[[-29   9 -19  13 -36]
 [  9 -24   4  -6 -24]
 [ 13   4   7  -9  -1]
 [ 27   1  13 -17  36]]
->
[[-24   4]
 [  4   7]]

[[ 23   2 -21]
 [-15 -43 -31]
 [ 16  -1  -1]
 [-35  -4 -13]
 [ 43  -9 -11]]
->
[[-43 -31]
 [ -1  -1]]

[[-35  -3  12  10]
 [-15 -10  37  29]
 [-33  -3  10   7]
 [-15  -3  12  10]]
->
[[-10  37]
 [ -3  10]]

[[ 22   8  -3 -28]
 [ 17  28  -3 -14]
 [ 22  20  -4 -38]]
->
[[28 -3]
 [20 -4]]

[[-14 -14  23  -1  29]
 [  4  11  16  13  10]
 [ 13  26  14  18   3]
 [-33 -20 -32 -36 -27]
 [ -7  -2  15   3  -8]]
->
[[11 16]
 [26 14]]

[[-24  13  22]
 [  1  -2  -3]
 [-12 -44  31]
 [-21 -30  -9]
 [-13  -8  17]]
->
[[ -2  -3]
 [-44  31]]

[[ 24 -10  -7   5  24]
 [ -4   3   7 -20 -20]
 [ 16 -36  -2   4 -14]]
->
[[  3   7]
 [-36  -2]]

[[ 29  -9   9  33   1]
 [ -9  -8   4 -11 -14]
 [-24  11 -20  24 -30]]
->
[[ -8   4]
 [ 11 -20]]
---
[[ 11   8  25 -33]
 [ -2 -11   8   9]]
->
[ 11 -11]

[[ 33   5  -5]
 [  0  16   8]
 [  4   5   0]
 [-21  -5  -3]
 [-14  -3   6]]
->
[33 16  0]

[[ 12  -4 -30]
 [  7  -6 -21]
 [ -2  14 -10]
 [ 40   9   7]]
->
[ 12  -6 -10]

[[-10   0  -8  -7 -11]
 [ -8 -26   0 -39  -8]
 [  9 -33  41  33  -3]
 [ -4 -18 -15  11  -7]
 [-38 -17   2  34  12]]
->
[-10 -26  41  11  12]

[[ 18 -43  16  10  16]
 [ 13  10   2  -9  -4]
 [-25 -15  21   7 -26]
 [-22  -2  12   0  -6]]
->
[18 10 21  0]

[[-23 -38  -4]
 [ 18   9  11]
 [-33 -38  -7]]
->
[-23   9  -7]

[[  2   6]
 [  6 -19]
 [ -5   6]
 [-28 -32]
 [-16 -29]]
->
[  2 -19]

[[  4  28   2]
 [ 12   9  16]
 [-10  -7 -36]]
->
[  4   9 -36]
---
[[ 39  -3 -36  20]
 [-12   5   7   2]
 [  4   0   0  -2]
 [-11  -1  13 -10]
 [ -6   0   4  -2]]
->
[[ 20 -36  -3  39]
 [  2   7   5 -12]
 [ -2   0   0   4]
 [-10  13  -1 -11]
 [ -2   4   0  -6]]

[[  5   3   5  -2  39  -1  -6  20  -5   0  14 -10  26  25   9]
 [ -3   4   4   9 -20  -3  12  -8   9   3  -6  21 -14 -28   0]
 [  8  12  -5  17 -14   9  17   9 -13 -14  -1  20  -1   1  13]
 [-15  -8   5   1   6 -14  -8 -23  22  18  -7   4 -12  -4 -15]]
->
[[  9  25  26 -10  14   0  -5  20  -6  -1  39  -2   5   3   5]
 [  0 -28 -14  21  -6   3   9  -8  12  -3 -20   9   4   4  -3]
 [ 13   1  -1  20  -1 -14 -13   9  17   9 -14  17  -5  12   8]
 [-15  -4 -12   4  -7  18  22 -23  -8 -14   6   1   5  -8 -15]]

[[-17 -15  17   0  19 -17  15  -3  22  24  20 -11   7]
 [-23 -26 -12  -9  -9 -14  -4 -11   5   1  -8  -6 -10]
 [ 21   8 -23 -17  -1  16 -25  21 -35 -30  -4 -11  17]
 [ -4  -5 -23  -8  -7 -11   1  18 -19 -17   7   1  11]
 [ 23  19 -15   0 -23  16   4   8 -26 -24  -8   2  -8]
 [ 23  27 -19  19 -20  20   7  13 -28 -31 -11  19  -2]]
->
[[  7 -11  20  24  22  -3  15 -17  19   0  17 -15 -17]
 [-10  -6  -8   1   5 -11  -4 -14  -9  -9 -12 -26 -23]
 [ 17 -11  -4 -30 -35  21 -25  16  -1 -17 -23   8  21]
 [ 11   1   7 -17 -19  18   1 -11  -7  -8 -23  -5  -4]
 [ -8   2  -8 -24 -26   8   4  16 -23   0 -15  19  23]
 [ -2  19 -11 -31 -28  13   7  20 -20  19 -19  27  23]]

[[-24 -22   5  -5  23  -5   3  31   0  25]
 [ 16   1 -10  39  -7  -8   2  -6  -5  -6]
 [ -8  -5   8  -9  -4  -9  16 -10 -12 -23]]
->
[[ 25   0  31   3  -5  23  -5   5 -22 -24]
 [ -6  -5  -6   2  -8  -7  39 -10   1  16]
 [-23 -12 -10  16  -9  -4  -9   8  -5  -8]]

[[ -1   5  -9  -7 -41   8   5 -19  10  -2 -21   7]
 [ -6   3 -28  12   2   6   3   9  -6 -21   7   6]
 [ -1 -10 -32  -1  -4  -6 -10   1 -23 -22   6  23]
 [ -1   7  -2   1 -24   7   7 -27   1  15 -19   6]
 [ -1   2   4  -6 -27   6   2 -12   4   9 -28   9]]
->
[[  7 -21  -2  10 -19   5   8 -41  -7  -9   5  -1]
 [  6   7 -21  -6   9   3   6   2  12 -28   3  -6]
 [ 23   6 -22 -23   1 -10  -6  -4  -1 -32 -10  -1]
 [  6 -19  15   1 -27   7   7 -24   1  -2   7  -1]
 [  9 -28   9   4 -12   2   6 -27  -6   4   2  -1]]

[[ -3 -22   9 -23  10   6 -30  26 -15  32]
 [-43  -3 -14  -1 -10   3  42   9  15 -21]]
->
[[ 32 -15  26 -30   6  10 -23   9 -22  -3]
 [-21  15   9  42   3 -10  -1 -14  -3 -43]]

[[ -4 -24 -34]
 [-26  -2  -6]]
->
[[-34 -24  -4]
 [ -6  -2 -26]]
